Here is a tiny trained network, its code and every weight. The questions are about switching its units off for an input and a class, where a switched-off unit gives its printed mean instead of its output.

import numpy as np


def w(rows, s, z=0):
    codes = np.array(rows[::2]) - 128.0
    scale = np.full(codes.shape[1], s)
    scale[-1] = z or s
    return codes * scale


def norm(h):
    return h / np.sqrt((h * h).mean(-1, keepdims=True) + 1e-5)


def f(y):
    return np.maximum(y, 0)


def log_softmax(a):
    a = a - a.max(-1, keepdims=True)
    return a - np.log(np.exp(a).sum(-1, keepdims=True))


def net(x, mask):
    res = np.array(x, float).reshape(1, 4) / 4 @ E
    u = 0
    for l in range(3):
        y = f(norm(res) @ A[l][:, :-1].T + A[l][:, -1])
        res = res + np.where(mask[u : u + 11], y, B[l][:, -1]) @ B[l][:, :-1]
        u += 11
    return log_softmax(norm(res)[-1] @ U[:, :-1].T + U[:, -1])


A, B = {}, {}
E = w([
[115,144,182,13,236],'x0',
[139,255,110,193,174],'x1',
[220,128,145,114,139],'x2',
[147,80,51,161,206],'x3',
],0.0059)
A[0] = w([
[103,34,139,140,84,106],'L0N0',
[103,188,96,113,163,114],'L0N1',
[82,200,146,106,136,162],'L0N2',
[102,226,124,171,178,59],'L0N3',
[11,93,108,106,117,121],'L0N4',
[105,105,54,144,199,1],'L0N5',
[186,178,202,116,77,78],'L0N6',
[20,160,140,163,160,90],'L0N7',
[229,118,171,134,161,109],'L0N8',
[103,160,183,87,161,57],'L0N9',
[66,138,212,157,70,108],'L0N10',
],0.012,0.0048)
B[0] = w([
[112,106,170,154,127,247],'L0N0',
[107,131,145,156,155,219],'L0N1',
[129,154,147,123,133,242],'L0N2',
[176,116,155,177,106,254],'L0N3',
[235,103,122,76,124,253],'L0N4',
[93,144,60,118,161,209],'L0N5',
[128,152,88,92,104,212],'L0N6',
[251,123,123,78,119,224],'L0N7',
[193,111,106,85,109,220],'L0N8',
[68,132,131,127,155,207],'L0N9',
[76,178,62,85,111,231],'L0N10',
],0.011,0.0048)
A[1] = w([
[120,139,96,62,231,32],'L1N0',
[72,74,157,37,142,28],'L1N1',
[43,197,124,22,170,24],'L1N2',
[126,156,83,178,54,141],'L1N3',
[146,189,139,204,112,62],'L1N4',
[194,149,168,133,250,110],'L1N5',
[124,226,157,146,171,5],'L1N6',
[211,136,254,126,101,95],'L1N7',
[134,97,139,91,127,26],'L1N8',
[44,38,190,46,94,6],'L1N9',
[108,45,206,85,209,184],'L1N10',
],0.0093,0.0018)
B[1] = w([
[82,105,178,115,199,214],'L1N0',
[119,153,163,201,90,186],'L1N1',
[90,198,137,130,147,198],'L1N2',
[59,98,86,128,132,195],'L1N3',
[160,56,254,156,77,174],'L1N4',
[117,151,207,135,149,254],'L1N5',
[195,136,178,163,54,171],'L1N6',
[92,126,106,58,135,203],'L1N7',
[147,132,143,119,136,157],'L1N8',
[229,194,167,179,51,193],'L1N9',
[91,141,189,179,193,204],'L1N10',
],0.0073,0.0063)
A[2] = w([
[127,82,166,154,135,113],'L2N0',
[112,59,74,191,247,199],'L2N1',
[101,131,165,30,214,9],'L2N2',
[149,61,10,177,42,231],'L2N3',
[131,72,82,161,217,192],'L2N4',
[72,106,72,203,104,13],'L2N5',
[53,193,210,97,155,215],'L2N6',
[162,209,156,108,162,27],'L2N7',
[104,136,235,180,97,151],'L2N8',
[170,159,212,118,136,187],'L2N9',
[220,141,81,101,118,10],'L2N10',
],0.011,0.0014)
B[2] = w([
[131,156,150,178,70,168],'L2N0',
[126,183,117,85,32,206],'L2N1',
[98,71,98,149,177,219],'L2N2',
[124,126,129,147,220,236],'L2N3',
[99,219,72,107,6,191],'L2N4',
[68,97,181,119,209,163],'L2N5',
[118,104,71,158,127,232],'L2N6',
[106,119,106,137,108,218],'L2N7',
[114,162,173,141,130,222],'L2N8',
[166,76,99,120,109,255],'L2N9',
[113,69,112,88,192,183],'L2N10',
],0.011,0.0077)
U = w([
[201,116,233,181,83,251],'0',
[44,225,50,80,79,111],'1',
[14,95,180,176,249,90],'2',
[213,61,79,56,184,35],'3',
],0.013,0.0022)

Each question gives the input, the list of numbers given to net, and the class t.
The units are the neurons (one row each of A and B). Each row of codes is followed by its name. A weight is (code - 128) times the scale printed after its matrix; where a second scale follows, it is the last column's (A, B and U).
mask holds one flag per neuron, layer by layer. A switched-off neuron (its flag False) gives its mean, the last column of its row in B, instead of its output. The means were averaged over made-up inputs and are rounded, as every weight is.
A unit's drop is (log p(t) with every unit on - log p(t) with that unit switched off) / (log p(t) with every unit on - log p(t) with every unit switched off).
The circuit of an input: a set's keep is (log p(t) with only the set's units on - log p(t) with every unit switched off) / (log p(t) with every unit on - log p(t) with every unit switched off). Starting from the 12 units with the biggest drops (on a tie, the unit counted first), units are removed one at a time, each time the one whose removal leaves the highest keep (on an exact tie, the one counted first), for as long as the keep stays at least 0.8.
units of the circuit, in order: the units of the circuit, biggest drop first
most important unit: the unit with the biggest drop
k most important neurons: the k neurons with the biggest drops, biggest first
drop of u: that unit's drop, to one decimal
input [-6,8,-2,5], class 0: 2 most important neurons => L1N4, L0N10
input [3,-2,8,-7], class 3: units of the circuit, in order => L0N8
input [1,-7,2,8], class 1: 2 most important neurons => L2N4, L0N5
input [2,-3,-7,-5], class 3: 2 most important neurons => L0N4, L0N7
input [4,-1,0,4], class 1: units of the circuit, in order => L0N5, L2N4
input [-8,6,-2,2], class 2: units of the circuit, in order => L1N3, L2N5
input [-2,4,8,-7], class 3: 3 most important neurons => L0N8, L2N10, L2N4
input [-7,8,-3,-6], class 0: 2 most important neurons => L1N4, L0N3
input [-4,-4,3,-5], class 1: 3 most important neurons => L0N10, L0N3, L0N6
input [-7,-3,-3,-8], class 1: 2 most important neurons => L0N10, L0N3
input [-8,-4,3,-7], class 2: 2 most important neurons => L2N3, L2N5
input [-8,6,0,4], class 2: units of the circuit, in order => L2N5, L1N3
input [8,8,2,-6], class 0: 2 most important neurons => L1N6, L0N3
input [1,2,-7,-4], class 3: most important unit => L0N7
input [-6,-4,8,-4], class 3: 2 most important neurons => L0N8, L0N5
input [-1,-7,7,8], class 1: 2 most important neurons => L2N4, L0N4
input [8,8,2,4], class 0: 2 most important neurons => L0N3, L1N6
input [-5,5,6,8], class 1: 4 most important neurons => L2N4, L2N1, L0N4, L0N7
input [4,8,6,7], class 0: 3 most important neurons => L0N3, L0N4, L0N7
input [-4,-4,1,-7], class 1: most important unit => L0N10
input [-7,-5,5,-2], class 2: 2 most important neurons => L2N3, L0N4
input [3,-1,7,8], class 1: drop of L0N7 => 0.2
input [-8,6,1,-4], class 2: drop of L2N3 => 0.2
input [-6,8,-4,0], class 0: drop of L1N4 => 0.8
input [0,4,-6,-2], class 3: drop of L0N7 => 0.8
